Below are the code and all the weights of a small trained network. Each question names an input and a class and asks about switching units off, where a switched-off unit gives its printed mean instead of its output.

import numpy as np


def w(rows, s, z=0):
    codes = np.array(rows[::2]) - 128.0
    scale = np.full(codes.shape[1], s)
    scale[-1] = z or s
    return codes * scale


def norm(h):
    return h / np.sqrt((h * h).mean(-1, keepdims=True) + 1e-5)


def f(y):
    return np.maximum(y, 0)


def log_softmax(a):
    a = a - a.max(-1, keepdims=True)
    return a - np.log(np.exp(a).sum(-1, keepdims=True))


def net(x, mask):
    res = np.array(x, float).reshape(1, 8) / 4 @ E
    u = 0
    for l in range(2):
        y = f(norm(res) @ A[l][:, :-1].T + A[l][:, -1])
        res = res + np.where(mask[u : u + 16], y, B[l][:, -1]) @ B[l][:, :-1]
        u += 16
    return log_softmax(norm(res)[-1] @ U[:, :-1].T + U[:, -1])


A, B = {}, {}
E = w([
[101,214,106,2],'x0',
[127,128,128,128],'x1',
[128,128,129,129],'x2',
[201,38,150,60],'x3',
[128,129,127,127],'x4',
[25,90,208,117],'x5',
[126,128,130,128],'x6',
[72,84,28,110],'x7',
],0.0058)
A[0] = w([
[115,118,59,111,50],'0.n0',
[208,154,118,156,90],'0.n1',
[111,219,140,27,24],'0.n2',
[35,108,227,125,46],'0.n3',
[154,176,77,170,50],'0.n4',
[143,164,217,173,106],'0.n5',
[46,77,156,115,94],'0.n6',
[55,58,33,129,7],'0.n7',
[103,143,117,209,93],'0.n8',
[153,60,140,253,70],'0.n9',
[197,13,167,70,33],'0.n10',
[54,235,116,223,83],'0.n11',
[174,139,63,129,53],'0.n12',
[158,134,93,122,4],'0.n13',
[193,195,219,115,128],'0.n14',
[99,126,152,125,102],'0.n15',
],0.013,0.0019)
B[0] = w([
[99,98,128,151,168],'0.n0',
[162,161,100,165,204],'0.n1',
[66,186,194,131,224],'0.n2',
[197,174,91,175,217],'0.n3',
[186,140,113,156,192],'0.n4',
[94,68,104,159,211],'0.n5',
[162,167,99,157,190],'0.n6',
[87,62,120,182,202],'0.n7',
[122,135,131,59,190],'0.n8',
[64,194,202,148,244],'0.n9',
[129,132,87,4,231],'0.n10',
[143,99,95,10,255],'0.n11',
[157,161,111,166,187],'0.n12',
[144,145,122,146,153],'0.n13',
[91,59,98,172,239],'0.n14',
[146,135,119,144,152],'0.n15',
],0.028,0.0073)
A[1] = w([
[109,152,191,132,46],'1.n0',
[77,200,247,139,67],'1.n1',
[62,62,114,159,61],'1.n2',
[148,98,68,146,180],'1.n3',
[110,142,127,180,72],'1.n4',
[112,133,97,141,111],'1.n5',
[106,194,122,111,134],'1.n6',
[107,27,120,183,17],'1.n7',
[99,145,138,127,65],'1.n8',
[197,144,157,50,177],'1.n9',
[105,96,120,146,5],'1.n10',
[99,170,194,208,143],'1.n11',
[138,158,115,147,46],'1.n12',
[172,176,90,192,20],'1.n13',
[94,121,138,86,155],'1.n14',
[229,164,116,175,13],'1.n15',
],0.015,0.0029)
B[1] = w([
[132,173,182,105,167],'1.n0',
[125,185,250,133,253],'1.n1',
[125,105,134,217,218],'1.n2',
[116,151,196,111,232],'1.n3',
[144,93,103,102,189],'1.n4',
[152,117,142,129,179],'1.n5',
[162,78,165,161,240],'1.n6',
[43,72,160,214,188],'1.n7',
[139,137,156,140,164],'1.n8',
[73,56,75,114,220],'1.n9',
[106,91,128,166,148],'1.n10',
[134,82,93,22,246],'1.n11',
[141,144,126,156,159],'1.n12',
[166,196,89,169,219],'1.n13',
[203,126,96,95,212],'1.n14',
[133,215,57,196,198],'1.n15',
],0.028,0.0062)
U = w([
[143,149,245,86,252],'0',
[138,53,56,2,104],'1',
[194,206,59,216,70],'2',
[66,15,140,230,56],'3',
],0.013,0.0022)

Each question gives the input, the list of numbers given to net, and the class t.
The units are the neurons (one row each of A and B). Each row of codes is followed by its name. A weight is (code - 128) times the scale printed after its matrix; where a second scale follows, it is the last column's (A, B and U).
mask holds one flag per neuron, layer by layer. A switched-off neuron (its flag False) gives its mean, the last column of its row in B, instead of its output. The means were averaged over made-up inputs and are rounded, as every weight is.
A unit's drop is (log p(t) with every unit on - log p(t) with that unit switched off) / (log p(t) with every unit on - log p(t) with every unit switched off).
The circuit of an input: a set's keep is (log p(t) with only the set's units on - log p(t) with every unit switched off) / (log p(t) with every unit on - log p(t) with every unit switched off). Starting from the 12 units with the biggest drops (on a tie, the unit counted first), units are removed one at a time, each time the one whose removal leaves the highest keep (on an exact tie, the one counted first), for as long as the keep stays at least 0.8.
units of the circuit, in order: the units of the circuit, biggest drop first
top k neurons: the k neurons with the biggest drops, biggest first
top k neurons in layer l: the k neurons of layer l with the biggest drops, biggest first
input [-5,-7,-1,-8,0,-6,-4,0], class 1: top neuron	(0.n11)
input [1,2,5,5,7,6,5,-5], class 2: top 4 neurons in layer 0	(0.n3, 0.n11, 0.n6, 0.n8)
input [-5,6,-7,-6,0,-3,-6,-6], class 1: top 2 neurons	(0.n8, 0.n2)
input [2,-4,-6,5,-7,-4,5,0], class 1: top 2 neurons	(0.n10, 0.n3)
input [5,2,0,-1,2,0,3,4], class 0: top 2 neurons	(0.n2, 0.n14)
input [5,-7,-8,-1,5,6,-3,0], class 2: top 4 neurons	(0.n3, 0.n6, 0.n9, 1.n15)
input [-3,-2,7,-2,1,-1,-7,-3], class 0: top 2 neurons	(0.n9, 0.n7)
input [6,1,8,-6,-8,-2,6,8], class 3: top 4 neurons	(0.n7, 0.n10, 0.n9, 0.n0)
input [-5,7,3,7,5,-4,-2,4], class 1: top 2 neurons in layer 0	(0.n10, 0.n2)
input [-7,8,4,-6,3,3,8,0], class 0: top 2 neurons	(0.n9, 0.n10)
input [6,-7,-1,-4,-5,-2,-2,-8], class 3: top 3 neurons	(0.n14, 0.n9, 0.n5)
input [-4,0,6,-1,1,1,-8,-8], class 3: top 2 neurons in layer 0	(0.n5, 0.n14)
input [-4,1,-8,-7,-3,-4,5,-6], class 1: top 2 neurons	(0.n11, 0.n8)
input [7,5,-2,-1,1,1,1,-8], class 3: units of the circuit, in order	(0.n14)
input [-5,8,0,6,2,-3,-4,-4], class 1: top 2 neurons in layer 0	(0.n2, 0.n10)
input [6,-4,3,-4,4,5,-3,8], class 3: top 2 neurons in layer 0	(0.n7, 0.n9)
input [0,-3,2,-2,3,6,3,5], class 2: top 2 neurons	(0.n3, 0.n6)
input [-7,2,3,-6,6,8,-1,-2], class 2: top 2 neurons	(0.n10, 0.n3)
input [5,-3,0,5,1,-8,-5,5], class 2: top 2 neurons	(0.n11, 0.n9)
input [-6,5,6,3,5,3,-5,-3], class 0: top neuron	(0.n9)
input [-4,1,3,1,4,-4,-3,0], class 0: top 3 neurons	(0.n9, 0.n3, 1.n1)
input [-6,0,-2,1,-4,6,-2,-5], class 0: top 4 neurons in layer 0	(0.n9, 0.n1, 0.n4, 0.n12)
input [-2,1,1,-6,-3,7,0,-5], class 2: top 3 neurons in layer 0	(0.n3, 0.n10, 0.n6)
input [2,2,3,2,4,-5,-8,-7], class 3: top 2 neurons in layer 0	(0.n14, 0.n3)
input [7,-4,-7,-8,-2,-3,4,-2], class 1: top 2 neurons in layer 0	(0.n11, 0.n9)
input [1,-5,-5,-5,-8,7,-4,2], class 2: top 2 neurons in layer 0	(0.n3, 0.n6)
input [1,3,-3,8,-8,-4,-3,-4], class 1: units of the circuit, in order	(0.n10)
input [1,-3,-6,-5,1,8,2,-3], class 2: top 2 neurons in layer 0	(0.n3, 0.n10)
input [-5,-5,7,4,-4,2,4,1], class 0: top 2 neurons in layer 0	(0.n9, 0.n11)
